Below are the code and all the weights of a small trained network. Each question names an input and a target symbol and asks about switching units off, where a switched-off unit gives its printed mean instead of its output.

import numpy as np


def w(rows, s, z=0):
    codes = np.array(rows[::2]) - 128.0
    scale = np.full(codes.shape[1], s)
    scale[-1] = z or s
    return codes * scale


def norm(h):
    return h / np.sqrt((h * h).mean(-1, keepdims=True) + 1e-5)


def f(y):
    return np.maximum(y, 0)


def softmax(a):
    e = np.exp(a - a.max(-1, keepdims=True))
    return e / e.sum(-1, keepdims=True)


def log_softmax(a):
    a = a - a.max(-1, keepdims=True)
    return a - np.log(np.exp(a).sum(-1, keepdims=True))


def net(x, mask):
    ids = ['βγδηθλμπστω'.index(c) for c in x.split()]
    T = len(ids)
    res = E[ids] + P[:T]
    r = norm(res)
    for j in range(2):
        rows = slice(3 * j, 3 * j + 3)
        q, k, v = (r @ M[0][rows].T for M in (Q, K, V))
        z = softmax(np.where(np.tri(T) > 0, q @ k.T / 3**0.5, -1e9)) @ v
        o = O[0][rows]
        res = res + np.where(mask[j], z, o[:, -1]) @ o[:, :-1]
    y = f(norm(res) @ A[0][:, :-1].T + A[0][:, -1])
    res = res + np.where(mask[2:14], y, B[0][:, -1]) @ B[0][:, :-1]
    return log_softmax(norm(res)[-1] @ U[:, :-1].T + U[:, -1])


Q, K, V, O, A, B = {}, {}, {}, {}, {}, {}
E = w([
[185,106,118,66,131,82,117,64],'β',
[189,195,148,162,142,60,88,92],'γ',
[105,199,131,116,131,74,104,184],'δ',
[63,161,142,152,164,91,106,109],'η',
[187,127,102,122,104,98,50,159],'θ',
[142,125,165,156,136,1,118,133],'λ',
[105,93,99,47,126,91,122,140],'μ',
[131,177,106,63,148,148,100,103],'π',
[89,182,156,72,170,60,170,88],'σ',
[195,188,143,77,119,51,125,143],'τ',
[139,68,119,148,150,104,80,49],'ω',
],0.0091)
P = w([
[108,127,103,139,77,163,157,114],'0',
[104,131,118,120,137,155,104,132],'1',
[99,88,255,91,122,115,134,143],'2',
[128,119,129,121,172,163,86,139],'3',
[88,45,242,79,67,99,179,204],'4',
[117,132,106,137,154,152,133,139],'5',
[151,141,194,42,129,68,150,109],'6',
[128,119,104,130,202,154,105,165],'7',
[106,101,242,78,88,88,167,111],'8',
[133,126,81,150,204,150,140,162],'9',
[140,118,170,50,107,56,133,59],'10',
[121,129,62,164,158,141,173,148],'11',
[132,150,105,63,122,63,122,56],'12',
],0.0099)
Q[0] = w([
[139,135,86,65,171,18,100,83],'H0',
[130,133,210,98,42,123,138,93],'H0',
[111,108,183,117,97,100,123,131],'H0',
[124,92,187,160,98,194,131,183],'H1',
[137,142,2,192,206,173,123,173],'H1',
[100,106,140,154,74,185,156,155],'H1',
],0.013)
K[0] = w([
[119,136,50,163,109,117,174,121],'H0',
[165,118,116,125,246,100,145,178],'H0',
[150,112,99,135,208,164,122,143],'H0',
[128,129,188,95,166,150,94,124],'H1',
[109,138,170,124,26,148,137,94],'H1',
[136,97,228,103,135,130,61,165],'H1',
],0.014)
V[0] = w([
[159,180,150,144,172,132,152,24],'H0',
[176,147,120,200,132,166,60,100],'H0',
[112,192,159,194,108,83,92,183],'H0',
[247,158,121,40,79,87,78,159],'H1',
[107,254,92,30,166,192,161,144],'H1',
[150,109,202,107,146,42,204,116],'H1',
],0.0097)
O[0] = w([
[105,183,174,231,102,172,176,78,189],'H0',
[134,223,102,123,198,148,166,77,91],'H0',
[113,52,94,171,232,69,210,123,80],'H0',
[94,153,84,128,117,82,83,79,158],'H1',
[73,88,68,155,65,147,170,138,255],'H1',
[10,116,189,182,176,114,76,178,92],'H1',
],0.012,0.0048)
A[0] = w([
[141,86,100,138,140,114,155,148,137],'N0',
[139,124,163,110,104,116,148,105,163],'N1',
[100,153,72,120,101,118,73,83,96],'N2',
[132,140,116,127,80,112,176,71,114],'N3',
[95,131,103,143,130,77,68,107,103],'N4',
[88,194,180,131,214,140,165,59,97],'N5',
[90,147,201,135,115,103,144,159,226],'N6',
[16,18,29,130,77,71,139,119,255],'N7',
[86,136,104,196,70,129,82,105,105],'N8',
[89,140,173,85,25,159,11,193,115],'N9',
[206,159,169,92,114,168,134,115,112],'N10',
[149,94,174,169,189,169,191,191,93],'N11',
],0.011,0.0025)
B[0] = w([
[161,136,155,112,144,136,169,126,145],'N0',
[117,159,69,172,151,186,106,176,146],'N1',
[66,140,126,67,134,131,148,119,160],'N2',
[120,93,112,117,134,141,128,128,157],'N3',
[75,164,133,40,121,114,138,161,154],'N4',
[177,86,107,191,101,117,84,125,170],'N5',
[139,131,161,147,147,163,120,144,156],'N6',
[171,167,124,169,145,151,85,206,252],'N7',
[58,166,144,87,159,160,144,117,174],'N8',
[167,60,172,178,124,71,170,41,189],'N9',
[146,174,136,149,140,166,77,201,172],'N10',
[92,102,155,1,125,147,158,17,150],'N11',
],0.0096,0.017)
U = w([
[78,168,200,96,68,112,125,5,2],'β',
[138,137,89,236,169,86,188,50,158],'γ',
[184,58,62,163,188,120,189,227,140],'δ',
[127,77,169,50,183,201,255,117,182],'η',
[159,146,53,25,166,69,120,63,118],'θ',
[120,64,215,101,253,83,117,131,123],'λ',
[170,35,152,95,52,70,88,130,182],'μ',
[117,136,41,132,36,211,198,123,61],'π',
[86,56,213,224,106,202,178,173,68],'σ',
[34,175,86,132,145,98,67,185,121],'τ',
[215,182,185,135,153,202,95,154,156],'ω',
],0.0094,0.0021)

Each question gives the input, a string of symbols that net reads in full, and the target symbol t.
The units are the heads (3 rows each of Q, K, V and O) and the neurons (one row each of A and B). Each row of codes is followed by its name. A weight is (code - 128) times the scale printed after its matrix; where a second scale follows, it is the last column's (O, A, B and U).
mask holds one flag per unit, heads first, then neurons. A switched-off unit (its flag False) gives its mean, the last column of its rows in O or B, instead of its output. The means were averaged over made-up inputs and are rounded, as every weight is.
A unit's drop is (log p(t) with every unit on - log p(t) with that unit switched off) / (log p(t) with every unit on - log p(t) with every unit switched off).
The circuit of an input: a set's keep is (log p(t) with only the set's units on - log p(t) with every unit switched off) / (log p(t) with every unit on - log p(t) with every unit switched off). Starting from the 12 units with the biggest drops (on a tie, the unit counted first), units are removed one at a time, each time the one whose removal leaves the highest keep (on an exact tie, the one counted first), for as long as the keep stays at least 0.8.
units of the circuit, in order: the units of the circuit, biggest drop first
unit that matters most: the unit with the biggest drop
heads that matter: for each layer, one digit per head in row order, 1 if its drop is at least 0.15 and else 0, layers parted by /
drop when u is switched off: that unit's drop, to one decimal
input μ β η μ ω μ π τ ω π, target μ: heads that matter : 10
input π ω η ω, target π: heads that matter : 01
input δ τ λ τ σ, target τ: unit that matters most : H1
input ω θ η ω ω β μ ω μ μ δ, target μ: heads that matter : 10
input ω η π λ ω η τ, target η: units of the circuit, in order : H1; N11
input γ η ω σ β τ γ π μ δ τ, target δ: heads that matter : 10
input θ σ δ, target σ: heads that matter : 00
input π δ σ π π τ τ δ μ γ, target π: heads that matter : 01
input ω η σ η β η ω ω γ π λ τ λ, target τ: heads that matter : 01
input γ σ π τ, target γ: heads that matter : 10
input η γ η ω σ β δ τ ω, target τ: heads that matter : 01
input σ ω ω σ, target σ: heads that matter : 00
input ω τ τ ω η θ β, target θ: heads that matter : 00
input μ ω τ π σ ω δ ω, target μ: heads that matter : 10
input σ θ γ θ λ, target θ: heads that matter : 01
input ω ω β γ ω, target γ: units of the circuit, in order : H0
input ω ω γ σ θ σ μ σ δ ω ω, target ω: units of the circuit, in order : H1; N10
input μ σ τ β, target μ: drop when N10 is switched off : 0.0
input μ γ μ η, target μ: drop when N9 is switched off : 0.1
input π ω η, target ω: drop when H1 is switched off : 0.8
input β ω τ τ π δ τ, target δ: units of the circuit, in order : H0
